Below are the code and all the weights of a small trained network. Each question names an input and a class and asks about switching units off, where a switched-off unit gives its printed mean instead of its output.

import numpy as np


def w(rows, s, z=0):
    codes = np.array(rows[::2]) - 128.0
    scale = np.full(codes.shape[1], s)
    scale[-1] = z or s
    return codes * scale


def f(y):
    return np.maximum(y, 0)


def log_softmax(a):
    a = a - a.max(-1, keepdims=True)
    return a - np.log(np.exp(a).sum(-1, keepdims=True))


def net(x, mask):
    res = np.array(x, float).reshape(1, 4) / 4 @ E
    y = f(res @ A[0][:, :-1].T + A[0][:, -1])
    res = res + np.where(mask, y, B[0][:, -1]) @ B[0][:, :-1]
    return log_softmax(res[-1] @ U[:, :-1].T + U[:, -1])


A, B = {}, {}
E = w([
[231,162,143,172,163,47,207,115,220,79,199,66],'x0',
[199,94,137,233,65,172,64,75,195,130,40,131],'x1',
[115,87,113,217,215,57,47,112,57,207,169,62],'x2',
[81,2,104,161,68,16,164,218,167,111,79,126],'x3',
],0.0095)
A[0] = w([
[160,168,161,47,62,199,211,155,170,25,127,214,83],'n0',
[189,101,146,243,58,158,25,78,201,126,59,155,74],'n1',
[158,254,143,138,189,211,82,74,121,156,164,142,94],'n2',
[93,137,109,87,152,126,164,165,118,132,185,116,77],'n3',
[194,181,102,164,132,65,190,109,190,94,174,75,60],'n4',
[119,109,109,160,161,135,77,151,131,152,168,76,93],'n5',
[147,125,130,158,190,77,88,133,114,178,141,123,79],'n6',
[133,93,139,215,195,98,73,109,73,185,167,86,99],'n7',
[165,175,153,79,173,198,110,35,102,140,164,122,80],'n8',
[31,78,73,85,98,200,44,137,55,199,64,214,70],'n9',
[160,151,104,117,144,112,145,156,148,173,98,126,248],'n10',
[161,118,99,151,135,139,103,108,169,128,90,112,81],'n11',
[139,124,170,101,84,179,160,120,189,93,94,173,98],'n12',
[109,120,113,50,183,94,160,208,54,103,156,135,79],'n13',
[133,128,150,140,149,125,121,154,142,170,124,149,113],'n14',
[213,122,164,176,183,81,191,119,194,98,197,80,115],'n15',
[64,41,70,160,83,38,169,224,150,110,99,128,86],'n16',
[55,143,111,41,156,74,165,129,109,113,203,126,92],'n17',
[82,169,131,80,168,93,148,196,116,145,170,149,133],'n18',
[125,114,114,175,181,110,89,109,83,177,155,63,105],'n19',
[110,67,123,159,78,105,126,154,148,110,116,114,88],'n20',
],0.0099,0.016)
B[0] = w([
[20,49,11,169,66,51,128,153,149,138,114,76,240],'n0',
[195,176,144,207,123,193,199,34,26,75,78,95,250],'n1',
[160,70,178,176,172,135,184,188,199,172,166,205,207],'n2',
[173,127,118,143,108,174,137,91,101,65,120,114,157],'n3',
[98,195,181,34,170,178,89,206,115,35,149,44,193],'n4',
[84,103,106,131,91,122,160,132,136,124,129,114,162],'n5',
[75,95,82,141,89,147,143,156,158,98,86,110,166],'n6',
[67,91,2,156,78,71,152,163,122,101,108,99,215],'n7',
[171,68,151,171,190,167,200,196,191,141,174,199,185],'n8',
[89,188,228,30,123,110,43,193,130,34,169,52,234],'n9',
[102,144,139,70,106,70,60,61,131,237,77,204,236],'n10',
[133,142,142,151,139,179,158,88,103,104,151,107,154],'n11',
[71,125,56,184,106,99,118,125,118,137,127,81,193],'n12',
[166,148,140,165,120,178,171,63,78,98,110,97,181],'n13',
[115,150,117,130,138,121,131,114,139,123,155,129,134],'n14',
[118,190,194,62,78,112,41,170,108,100,137,113,224],'n15',
[185,98,166,189,215,172,196,212,229,199,194,226,230],'n16',
[171,156,134,205,143,184,164,56,57,96,83,104,187],'n17',
[148,182,133,191,104,158,145,49,112,142,100,124,187],'n18',
[67,70,56,132,74,111,118,140,145,147,114,100,194],'n19',
[164,120,139,146,149,153,173,146,153,147,204,167,176],'n20',
],0.0088,0.018)
U = w([
[74,98,3,142,94,98,127,152,152,113,122,97,111],'0',
[187,104,167,147,148,151,166,192,197,145,164,205,107],'1',
[125,170,208,61,114,135,58,180,133,59,146,78,105],'2',
[196,152,129,166,113,167,160,21,83,87,108,105,114],'3',
[139,146,129,71,104,67,42,43,136,240,87,214,253],'4',
[180,111,92,73,167,109,121,122,132,130,105,117,115],'5',
[186,92,107,64,165,94,110,99,134,111,118,137,113],'6',
],0.012,0.029)

Each question gives the input, the list of numbers given to net, and the class t.
The units are the neurons (one row each of A and B). Each row of codes is followed by its name. A weight is (code - 128) times the scale printed after its matrix; where a second scale follows, it is the last column's (A, B and U).
mask holds one flag per neuron, in row order. A switched-off neuron (its flag False) gives its mean, the last column of its row in B, instead of its output. The means were averaged over made-up inputs and are rounded, as every weight is.
A unit's drop is (log p(t) with every unit on - log p(t) with that unit switched off) / (log p(t) with every unit on - log p(t) with every unit switched off).
The circuit of an input: a set's keep is (log p(t) with only the set's units on - log p(t) with every unit switched off) / (log p(t) with every unit on - log p(t) with every unit switched off). Starting from the 12 units with the biggest drops (on a tie, the unit counted first), units are removed one at a time, each time the one whose removal leaves the highest keep (on an exact tie, the one counted first), for as long as the keep stays at least 0.8.
circuit, biggest first: the units of the circuit, biggest drop first
unit that matters most: the unit with the biggest drop
top k neurons: the k neurons with the biggest drops, biggest first
drop of u: that unit's drop, to one decimal
input [7,-2,6,1], class 2: top 4 neurons -> n15, n4, n0, n12
input [6,-2,-8,-1], class 0: circuit, biggest first -> n0
input [5,-2,2,-6], class 1: top 3 neurons -> n2, n8, n9
input [-5,4,2,-4], class 2: top 2 neurons -> n9, n16
input [7,-6,-7,-2], class 0: top 3 neurons -> n0, n9, n1
input [3,8,2,7], class 3: top 4 neurons -> n1, n2, n8, n11
input [-8,8,8,-3], class 0: top 4 neurons -> n7, n19, n15, n4
input [4,-5,4,-1], class 3: top 2 neurons -> n0, n9
input [4,-8,-3,-6], class 3: top 2 neurons -> n17, n16
input [0,-4,5,6], class 1: top 2 neurons -> n16, n0
input [-8,0,8,-7], class 0: top 4 neurons -> n7, n19, n15, n16
input [-7,-4,-6,-8], class 1: top 2 neurons -> n2, n8
input [-2,6,-1,5], class 3: top 3 neurons -> n1, n2, n8
input [-4,7,8,-4], class 0: unit that matters most -> n7
input [-2,-8,-2,-8], class 1: top 3 neurons -> n2, n8, n1
input [0,-5,0,-4], class 3: top 4 neurons -> n16, n17, n18, n13
input [0,-2,1,6], class 1: drop of n16 -> 0.2
input [-7,-1,6,-6], class 2: drop of n12 -> 0.5
input [5,-2,-2,8], class 1: drop of n0 -> 0.0
input [1,1,7,-5], class 0: drop of n7 -> 0.5
input [5,-7,4,4], class 3: circuit, biggest first -> n17
